Here is a tiny trained network, its code and every weight. The questions are about switching its units off for an input and a target symbol, where a switched-off unit gives its printed mean instead of its output.

import numpy as np


def w(rows, s, z=0):
    codes = np.array(rows[::2]) - 128.0
    scale = np.full(codes.shape[1], s)
    scale[-1] = z or s
    return codes * scale


def f(y):
    return y / 2 * (1 + np.tanh(0.7978845608 * (y + 0.044715 * y**3)))


def softmax(a):
    e = np.exp(a - a.max(-1, keepdims=True))
    return e / e.sum(-1, keepdims=True)


def log_softmax(a):
    a = a - a.max(-1, keepdims=True)
    return a - np.log(np.exp(a).sum(-1, keepdims=True))


def net(x, mask):
    ids = ['αβεηθλμξστφψω'.index(c) for c in x.split()]
    T = len(ids)
    res = E[ids] + P[:T]
    u = 0
    for l in range(2):
        q, k, v = (res @ M[l].T for M in (Q, K, V))
        z = softmax(np.where(np.tri(T) > 0, q @ k.T / 2**0.5, -1e9)) @ v
        res = res + np.where(mask[u], z, O[l][:, -1]) @ O[l][:, :-1]
        u += 1
        y = f(res @ A[l][:, :-1].T + A[l][:, -1])
        res = res + np.where(mask[u : u + 8], y, B[l][:, -1]) @ B[l][:, :-1]
        u += 8
    return log_softmax(res[-1] @ U[:, :-1].T + U[:, -1])


Q, K, V, O, A, B = {}, {}, {}, {}, {}, {}
E = w([
[154,162,156,93,169,161,100,115],'α',
[159,128,116,138,185,9,193,178],'β',
[82,140,104,120,141,145,127,195],'ε',
[159,41,35,193,56,193,164,137],'η',
[180,138,213,77,125,4,54,162],'θ',
[83,87,140,54,222,140,252,110],'λ',
[125,52,96,80,50,64,175,144],'μ',
[221,52,6,66,143,99,4,68],'ξ',
[213,127,167,11,62,125,136,101],'σ',
[138,102,186,77,204,109,190,178],'τ',
[139,58,195,98,191,184,121,200],'φ',
[80,193,58,119,62,181,140,188],'ψ',
[164,124,72,195,94,224,134,141],'ω',
],0.015)
P = w([
[37,19,232,154,71,143,2,154],'0',
[75,233,63,36,43,167,92,180],'1',
[122,184,38,47,115,156,128,157],'2',
[128,174,39,63,153,127,115,185],'3',
[140,172,60,69,149,110,112,179],'4',
[146,161,77,48,129,104,128,148],'5',
[154,148,69,48,132,120,149,141],'6',
[177,138,83,61,137,113,147,136],'7',
[155,129,92,61,159,102,138,148],'8',
[162,125,100,36,132,90,138,140],'9',
[163,110,102,19,145,65,137,148],'10',
],0.0063)
Q[0] = w([
[143,94,163,154,119,74,159,135],'0.h0',
[10,104,184,252,135,95,107,44],'0.h0',
],0.014)
K[0] = w([
[156,172,92,175,105,91,130,123],'0.h0',
[246,221,29,32,107,132,136,172],'0.h0',
],0.013)
V[0] = w([
[128,108,68,8,131,150,182,170],'0.h0',
[71,34,173,128,135,126,146,131],'0.h0',
],0.016)
O[0] = w([
[253,83,97,52,182,138,113,172,148],'0.h0',
[232,52,205,196,157,173,240,99,249],'0.h0',
],0.0083,0.019)
A[0] = w([
[132,218,104,80,196,61,212,70,87],'0.n0',
[137,94,98,165,69,69,151,254,167],'0.n1',
[110,129,68,127,132,174,110,79,150],'0.n2',
[89,150,139,72,170,130,114,190,253],'0.n3',
[189,115,183,136,26,124,35,156,138],'0.n4',
[162,206,180,78,158,84,100,101,253],'0.n5',
[195,170,40,167,140,81,164,85,118],'0.n6',
[43,109,148,80,170,190,169,143,158],'0.n7',
],0.0099,0.0032)
B[0] = w([
[67,202,40,104,103,171,94,140,187],'0.n0',
[158,137,119,119,145,170,173,65,209],'0.n1',
[180,146,143,166,193,108,114,143,133],'0.n2',
[128,100,115,222,159,173,100,171,142],'0.n3',
[125,136,92,176,249,165,125,119,168],'0.n4',
[79,116,155,216,125,187,171,152,160],'0.n5',
[35,87,184,122,121,162,168,130,254],'0.n6',
[183,135,151,161,68,171,101,99,195],'0.n7',
],0.011,0.0068)
Q[1] = w([
[84,68,87,158,118,197,147,128],'1.h0',
[120,5,104,195,117,211,249,84],'1.h0',
],0.022)
K[1] = w([
[97,144,85,146,144,122,30,77],'1.h0',
[104,25,133,181,119,61,26,9],'1.h0',
],0.013)
V[1] = w([
[130,74,5,158,106,154,133,127],'1.h0',
[178,135,96,143,156,29,188,128],'1.h0',
],0.021)
O[1] = w([
[187,4,23,126,109,37,212,88,254],'1.h0',
[45,42,110,110,110,141,179,217,195],'1.h0',
],0.012,0.0062)
A[1] = w([
[177,154,60,110,161,111,180,179,55],'1.n0',
[105,103,182,63,178,187,169,154,2],'1.n1',
[189,108,36,39,154,254,116,142,216],'1.n2',
[55,156,175,112,140,95,91,201,93],'1.n3',
[221,134,98,97,108,120,141,81,29],'1.n4',
[98,38,63,103,119,168,154,241,201],'1.n5',
[130,200,226,69,89,144,104,153,3],'1.n6',
[134,217,171,68,142,190,161,114,185],'1.n7',
],0.0083,0.0034)
B[1] = w([
[79,69,157,101,179,134,126,95,176],'1.n0',
[123,135,6,123,81,90,137,156,187],'1.n1',
[143,125,123,185,138,199,101,146,194],'1.n2',
[162,88,166,117,88,202,86,110,140],'1.n3',
[110,162,107,104,63,100,76,169,179],'1.n4',
[127,204,183,104,144,105,123,112,254],'1.n5',
[42,152,70,143,146,145,201,88,167],'1.n6',
[180,53,183,123,153,53,94,151,176],'1.n7',
],0.014,0.042)
U = w([
[122,172,143,160,139,118,94,119,112],'α',
[111,138,154,114,84,150,97,155,145],'β',
[210,79,207,124,89,170,116,162,253],'ε',
[152,65,132,70,72,156,146,95,124],'η',
[75,92,141,167,88,155,105,111,105],'θ',
[156,151,47,133,163,131,118,194,62],'λ',
[141,139,89,74,162,178,171,99,139],'μ',
[122,109,130,66,151,157,82,116,38],'ξ',
[180,142,70,99,170,254,121,91,248],'σ',
[81,63,83,144,118,152,117,184,61],'τ',
[142,74,102,205,154,113,161,163,161],'φ',
[105,99,40,145,166,119,46,163,98],'ψ',
[130,176,80,163,103,118,102,111,133],'ω',
],0.0065,0.005)

Each question gives the input, a string of symbols that net reads in full, and the target symbol t.
The units are the heads (2 rows each of Q, K, V and O) and the neurons (one row each of A and B). Each row of codes is followed by its name. A weight is (code - 128) times the scale printed after its matrix; where a second scale follows, it is the last column's (O, A, B and U).
mask holds one flag per unit, layer by layer, with each layer's heads first. A switched-off unit (its flag False) gives its mean, the last column of its rows in O or B, instead of its output. The means were averaged over made-up inputs and are rounded, as every weight is.
A unit's drop is (log p(t) with every unit on - log p(t) with that unit switched off) / (log p(t) with every unit on - log p(t) with every unit switched off).
The circuit of an input: a set's keep is (log p(t) with only the set's units on - log p(t) with every unit switched off) / (log p(t) with every unit on - log p(t) with every unit switched off). Starting from the 12 units with the biggest drops (on a tie, the unit counted first), units are removed one at a time, each time the one whose removal leaves the highest keep (on an exact tie, the one counted first), for as long as the keep stays at least 0.8.
units of the circuit, in order: the units of the circuit, biggest drop first
most important unit: the unit with the biggest drop
k most important neurons: the k neurons with the biggest drops, biggest first
top k neurons in layer l: the k neurons of layer l with the biggest drops, biggest first
input β λ σ φ ξ φ ε, target ε: top 4 neurons in layer 0 -> [0.n6 0.n0 0.n2 0.n4]
input ε θ φ φ φ ψ φ, target ε: most important unit -> 1.n1
input β ψ ω α ε, target β: units of the circuit, in order -> [1.h0 1.n5]
input σ β α λ, target σ: units of the circuit, in order -> [0.h0 1.n2]
input τ τ θ λ η α β λ, target τ: 2 most important neurons -> [1.n6 1.n1]
input λ β φ α β σ φ β ω τ, target λ: units of the circuit, in order -> [1.n1 0.h0 1.h0]
input ψ ξ λ ε ξ ε, target ψ: units of the circuit, in order -> [1.h0 0.h0 1.n4]
input β φ ψ α μ, target β: units of the circuit, in order -> [1.h0 1.n5]
input η μ σ τ, target η: units of the circuit, in order -> [1.h0 1.n0 1.n4]
input λ λ φ μ σ μ ω, target λ: 3 most important neurons -> [1.n1 1.n5 0.n6]
input α α β η, target α: units of the circuit, in order -> [1.n6 1.h0 1.n7]
input θ λ ξ α λ, target σ: units of the circuit, in order -> [1.n7 0.n7]
input ω τ τ λ, target ω: units of the circuit, in order -> [1.h0 1.n4]
input α θ λ β ε φ ω β η β, target α: units of the circuit, in order -> [1.h0]
input θ φ φ η μ α φ θ σ σ β, target θ: 3 most important neurons -> [1.n6 1.n7 1.n3]
input ψ μ μ, target ψ: top 2 neurons in layer 0 -> [0.n6 0.n3]
input α μ φ ω, target α: 3 most important neurons -> [1.n6 1.n7 1.n1]
input λ ξ μ, target η: top 4 neurons in layer 1 -> [1.n4 1.n0 1.n6 1.n7]
input θ φ β ψ μ η ε ε θ, target θ: 3 most important neurons -> [1.n6 0.n5 1.n3]
input β φ β ψ τ φ, target β: 2 most important neurons -> [1.n5 1.n3]
input ξ φ α ε η θ, target φ: most important unit -> 0.n5
input ψ θ θ σ β σ μ λ σ, target ψ: 2 most important neurons -> [1.n4 0.n5]
input β τ ε ε ψ ε λ ε, target β: 2 most important neurons -> [1.n5 1.n3]
input μ φ θ, target μ: 2 most important neurons -> [1.n5 1.n7]
input φ ω ω θ η β β ε θ μ θ, target φ: 3 most important neurons -> [1.n6 1.n5 1.n7]
input φ β ε, target φ: top 3 neurons in layer 1 -> [1.n6 1.n7 1.n5]
